Each row is followed by roughly how far along a hidden order it lies, from 0 to 9. A new part has a new order.
(in the rows, 128 means zero)
128, 147, 97, 148, 156, 34, 137, 145, 141, 123, 131, 143, 123, 151, 148, 211, 113, 98, 48, 130
7
110, 130, 111, 119, 203, 113, 153, 207, 133, 146, 91, 117, 122, 161, 127, 242, 80, 120, 95, 117
2
130, 143, 156, 96, 131, 52, 141, 168, 123, 156, 163, 130, 129, 149, 124, 170, 120, 103, 125, 154
2
125, 147, 133, 110, 146, 174, 140, 176, 117, 147, 93, 112, 135, 145, 125, 225, 118, 121, 158, 139
4
120, 141, 158, 146, 148, 103, 142, 141, 134, 97, 99, 121, 142, 116, 164, 204, 116, 127, 72, 109
9
121, 150, 91, 130, 175, 140, 137, 144, 132, 115, 102, 132, 123, 130, 137, 165, 109, 128, 133, 116
9
124, 139, 104, 121, 132, 129, 148, 211, 128, 129, 131, 114, 128, 174, 123, 204, 112, 108, 146, 128
3
123, 144, 46, 155, 172, 76, 141, 179, 145, 133, 148, 123, 101, 155, 126, 192, 118, 105, 90, 111
6
128, 134, 152, 132, 133, 125, 134, 162, 130, 141, 117, 115, 114, 102, 152, 155, 100, 125, 105, 114
5
131, 122, 116, 136, 144, 104, 137, 184, 125, 122, 109, 77, 121, 161, 146, 194, 107, 95, 168, 134
3
139, 144, 63, 134, 144, 97, 131, 154, 108, 151, 136, 160, 118, 150, 131, 188, 106, 122, 84, 132
4
137, 141, 80, 118, 164, 90, 131, 164, 142, 138, 152, 121, 123, 127, 123, 149, 131, 116, 127, 123
6
122, 154, 134, 118, 174, 166, 145, 174, 115, 114, 81, 140, 127, 136, 131, 208, 103, 128, 148, 118
7
116, 128, 109, 129, 160, 60, 140, 185, 140, 154, 129, 113, 129, 149, 140, 215, 120, 104, 54, 117
4
123, 129, 148, 124, 165, 79, 126, 197, 144, 134, 173, 113, 130, 161, 118, 255, 105, 111, 128, 131
2
125, 138, 80, 162, 151, 144, 123, 188, 137, 163, 93, 117, 117, 156, 135, 194, 109, 122, 102, 118
6
110, 146, 96, 122, 181, 48, 164, 163, 142, 135, 109, 102, 110, 167, 130, 189, 101, 82, 81, 138
5
121, 133, 195, 86, 121, 129, 140, 194, 135, 142, 143, 91, 148, 180, 129, 223, 94, 112, 168, 146
2
124, 117, 165, 141, 109, 76, 148, 98, 114, 113, 96, 113, 120, 100, 140, 195, 123, 115, 65, 124
1
125, 129, 140, 138, 144, 103, 133, 164, 138, 114, 98, 98, 123, 154, 146, 180, 104, 122, 138, 129
6
119, 128, 187, 132, 133, 160, 121, 178, 131, 118, 107, 100, 122, 148, 151, 203, 118, 106, 135, 121
7
124, 138, 126, 115, 141, 117, 133, 175, 116, 134, 111, 80, 128, 170, 131, 109, 109, 119, 138, 139
3
139, 144, 95, 122, 158, 107, 144, 162, 126, 150, 146, 110, 115, 145, 137, 195, 138, 124, 99, 118
6
128, 125, 153, 124, 142, 117, 101, 166, 145, 122, 148, 107, 120, 143, 141, 205, 122, 104, 77, 122
6
126, 119, 144, 127, 140, 92, 149, 157, 122, 112, 92, 92, 125, 141, 138, 243, 112, 110, 113, 125
0
118, 131, 147, 133, 151, 84, 125, 198, 128, 154, 128, 129, 138, 166, 131, 219, 97, 132, 88, 126
2
126, 138, 218, 93, 132, 85, 158, 166, 126, 132, 97, 104, 126, 146, 135, 185, 111, 117, 135, 140
2
115, 133, 190, 116, 168, 162, 118, 195, 144, 103, 127, 109, 117, 159, 133, 198, 103, 93, 165, 124
7
123, 140, 136, 127, 169, 96, 101, 186, 150, 133, 166, 117, 101, 183, 132, 224, 106, 84, 115, 124
7
126, 158, 170, 91, 146, 105, 119, 182, 131, 145, 195, 110, 131, 166, 118, 214, 117, 88, 127, 140
3
133, 145, 79, 150, 196, 101, 159, 160, 134, 132, 97, 118, 116, 139, 127, 202, 105, 86, 79, 128
5
105, 115, 131, 134, 166, 166, 139, 173, 142, 104, 81, 115, 118, 94, 139, 186, 101, 115, 98, 106
6
130, 138, 155, 120, 175, 82, 159, 174, 125, 155, 99, 102, 118, 92, 142, 246, 115, 102, 86, 151
1
119, 139, 154, 109, 151, 134, 136, 206, 123, 151, 121, 101, 134, 189, 131, 183, 91, 123, 121, 136
2
133, 127, 140, 132, 143, 98, 121, 129, 136, 92, 137, 115, 123, 164, 135, 155, 117, 114, 147, 151
4
125, 156, 62, 124, 181, 78, 153, 117, 131, 130, 130, 138, 113, 160, 141, 160, 128, 103, 31, 110
9
129, 139, 91, 130, 143, 82, 140, 142, 143, 136, 109, 131, 127, 152, 140, 146, 127, 107, 75, 131
7
129, 137, 173, 144, 124, 117, 131, 138, 108, 98, 127, 126, 129, 131, 120, 169, 130, 110, 96, 141
2
134, 127, 151, 132, 147, 131, 122, 130, 141, 126, 140, 112, 117, 145, 140, 154, 117, 104, 111, 140
6
114, 155, 175, 98, 153, 151, 148, 127, 127, 119, 112, 110, 107, 114, 113, 139, 115, 105, 147, 139
3
127, 131, 182, 125, 126, 174, 129, 201, 145, 130, 127, 107, 134, 152, 143, 218, 104, 103, 127, 125
4
120, 140, 78, 135, 144, 109, 140, 169, 137, 159, 120, 109, 123, 134, 157, 229, 131, 108, 48, 106
8
118, 145, 96, 126, 176, 110, 138, 174, 134, 114, 103, 107, 112, 165, 127, 129, 105, 116, 125, 136
6
124, 133, 66, 133, 155, 107, 147, 164, 115, 119, 89, 151, 109, 126, 140, 211, 105, 122, 104, 108
5
114, 148, 128, 97, 159, 152, 146, 171, 142, 133, 146, 113, 128, 149, 125, 222, 96, 90, 141, 131
4
127, 145, 109, 126, 143, 160, 136, 140, 120, 122, 98, 115, 132, 131, 125, 165, 121, 137, 157, 138
8
123, 116, 132, 121, 126, 107, 155, 169, 128, 118, 111, 108, 127, 150, 132, 239, 103, 123, 99, 111
2
130, 155, 193, 100, 151, 117, 128, 188, 128, 139, 155, 119, 122, 156, 125, 170, 94, 114, 147, 139
5
113, 132, 166, 143, 151, 159, 132, 195, 136, 115, 97, 112, 118, 124, 154, 216, 117, 123, 183, 118
9
118, 151, 89, 146, 188, 81, 142, 126, 131, 91, 132, 149, 111, 140, 150, 216, 111, 112, 78, 103
9
131, 147, 119, 147, 171, 74, 136, 141, 146, 118, 142, 127, 121, 136, 153, 183, 113, 111, 11, 115
9
116, 130, 146, 110, 136, 92, 144, 193, 145, 130, 138, 88, 138, 151, 137, 198, 105, 106, 99, 136
4
130, 137, 93, 113, 171, 116, 134, 162, 117, 123, 74, 153, 116, 134, 119, 160, 102, 128, 125, 119
5
137, 142, 117, 129, 155, 104, 145, 158, 118, 138, 118, 109, 118, 136, 140, 209, 136, 114, 76, 117
6
123, 139, 90, 138, 189, 91, 161, 151, 132, 141, 119, 115, 114, 135, 134, 185, 120, 92, 86, 148
3
123, 136, 90, 138, 151, 152, 147, 216, 131, 150, 109, 112, 112, 166, 136, 232, 104, 112, 156, 122
4
136, 122, 108, 155, 188, 67, 140, 174, 135, 121, 134, 99, 118, 144, 148, 252, 116, 89, 92, 126
3
127, 138, 67, 136, 159, 106, 143, 181, 116, 117, 102, 148, 106, 135, 145, 213, 100, 118, 116, 117
5
134, 112, 175, 128, 126, 97, 140, 143, 126, 116, 101, 93, 137, 139, 143, 235, 115, 122, 94, 128
0
115, 130, 26, 149, 170, 61, 168, 164, 138, 114, 107, 122, 114, 117, 134, 203, 111, 108, 66, 102
6
118, 135, 134, 141, 134, 76, 145, 140, 127, 108, 81, 111, 134, 127, 147, 199, 110, 120, 79, 118
7
118, 158, 136, 112, 152, 88, 155, 122, 128, 98, 106, 124, 134, 168, 144, 199, 121, 114, 64, 117
9
138, 139, 188, 148, 153, 102, 128, 151, 130, 100, 164, 125, 130, 116, 129, 173, 121, 113, 82, 136
4
125, 137, 157, 143, 125, 182, 131, 217, 139, 142, 135, 115, 138, 150, 153, 239, 123, 114, 171, 135
6
122, 143, 96, 105, 150, 126, 147, 170, 132, 127, 110, 109, 130, 123, 137, 176, 118, 114, 131, 130
6
140, 140, 151, 121, 133, 128, 140, 172, 129, 138, 113, 105, 130, 129, 141, 217, 140, 121, 100, 123
6
130, 140, 144, 127, 170, 132, 147, 138, 140, 147, 114, 107, 115, 118, 145, 182, 126, 101, 70, 143
5
134, 160, 132, 115, 189, 106, 129, 203, 140, 161, 165, 119, 120, 137, 135, 202, 86, 96, 131, 140
5
132, 136, 169, 109, 170, 111, 129, 195, 136, 169, 149, 90, 137, 129, 138, 247, 113, 112, 148, 147
0
130, 134, 190, 116, 152, 110, 144, 149, 145, 103, 123, 138, 123, 102, 126, 164, 101, 110, 96, 115
5
134, 147, 79, 125, 171, 111, 135, 176, 114, 149, 127, 157, 112, 165, 128, 191, 100, 113, 102, 127
4
125, 126, 178, 136, 129, 163, 131, 198, 131, 127, 94, 114, 137, 130, 136, 195, 130, 126, 196, 140
4
120, 154, 120, 104, 152, 133, 155, 151, 127, 103, 96, 134, 134, 133, 131, 220, 106, 109, 135, 113
6
121, 135, 156, 138, 151, 121, 111, 201, 144, 149, 151, 106, 118, 155, 135, 255, 101, 106, 101, 121
4
123, 131, 117, 111, 175, 86, 148, 176, 133, 111, 115, 129, 104, 147, 131, 203, 92, 114, 126, 116
3
119, 143, 48, 140, 169, 88, 137, 131, 122, 100, 103, 139, 101, 145, 134, 179, 103, 125, 126, 113
8
129, 138, 192, 135, 116, 132, 127, 181, 127, 101, 119, 118, 140, 147, 133, 203, 134, 120, 145, 140
4
114, 132, 168, 111, 151, 153, 130, 174, 132, 102, 142, 99, 121, 156, 134, 197, 109, 93, 100, 128
6
126, 136, 141, 112, 180, 146, 142, 168, 130, 136, 124, 119, 111, 98, 115, 164, 106, 126, 112, 137
3
126, 137, 145, 122, 126, 146, 136, 102, 122, 131, 147, 120, 113, 125, 130, 127, 131, 94, 138, 128
3
124, 136, 91, 126, 155, 124, 150, 181, 115, 144, 74, 129, 133, 169, 134, 245, 98, 119, 61, 122
4
111, 116, 143, 128, 160, 120, 146, 188, 128, 105, 91, 89, 124, 142, 130, 208, 109, 121, 101, 109
4
137, 153, 134, 132, 152, 160, 135, 200, 106, 141, 137, 123, 125, 162, 136, 188, 100, 122, 127, 128
6
127, 122, 69, 145, 167, 88, 145, 167, 121, 127, 109, 85, 111, 155, 146, 166, 102, 87, 140, 125
3
115, 141, 153, 110, 155, 105, 118, 191, 144, 138, 138, 107, 124, 157, 136, 226, 119, 96, 73, 122
6
129, 144, 222, 114, 133, 111, 114, 151, 153, 110, 152, 110, 129, 149, 136, 149, 112, 117, 101, 141
7
119, 134, 118, 151, 158, 129, 135, 122, 131, 121, 130, 131, 122, 108, 146, 152, 112, 120, 174, 129
8
131, 132, 93, 121, 160, 127, 141, 172, 117, 146, 57, 118, 133, 131, 118, 216, 109, 134, 119, 129
2
120, 128, 81, 169, 143, 55, 151, 97, 118, 109, 83, 121, 122, 104, 143, 174, 113, 104, 77, 116
5
151, 137, 162, 155, 123, 94, 126, 171, 130, 133, 157, 93, 123, 161, 161, 223, 137, 101, 82, 142
6
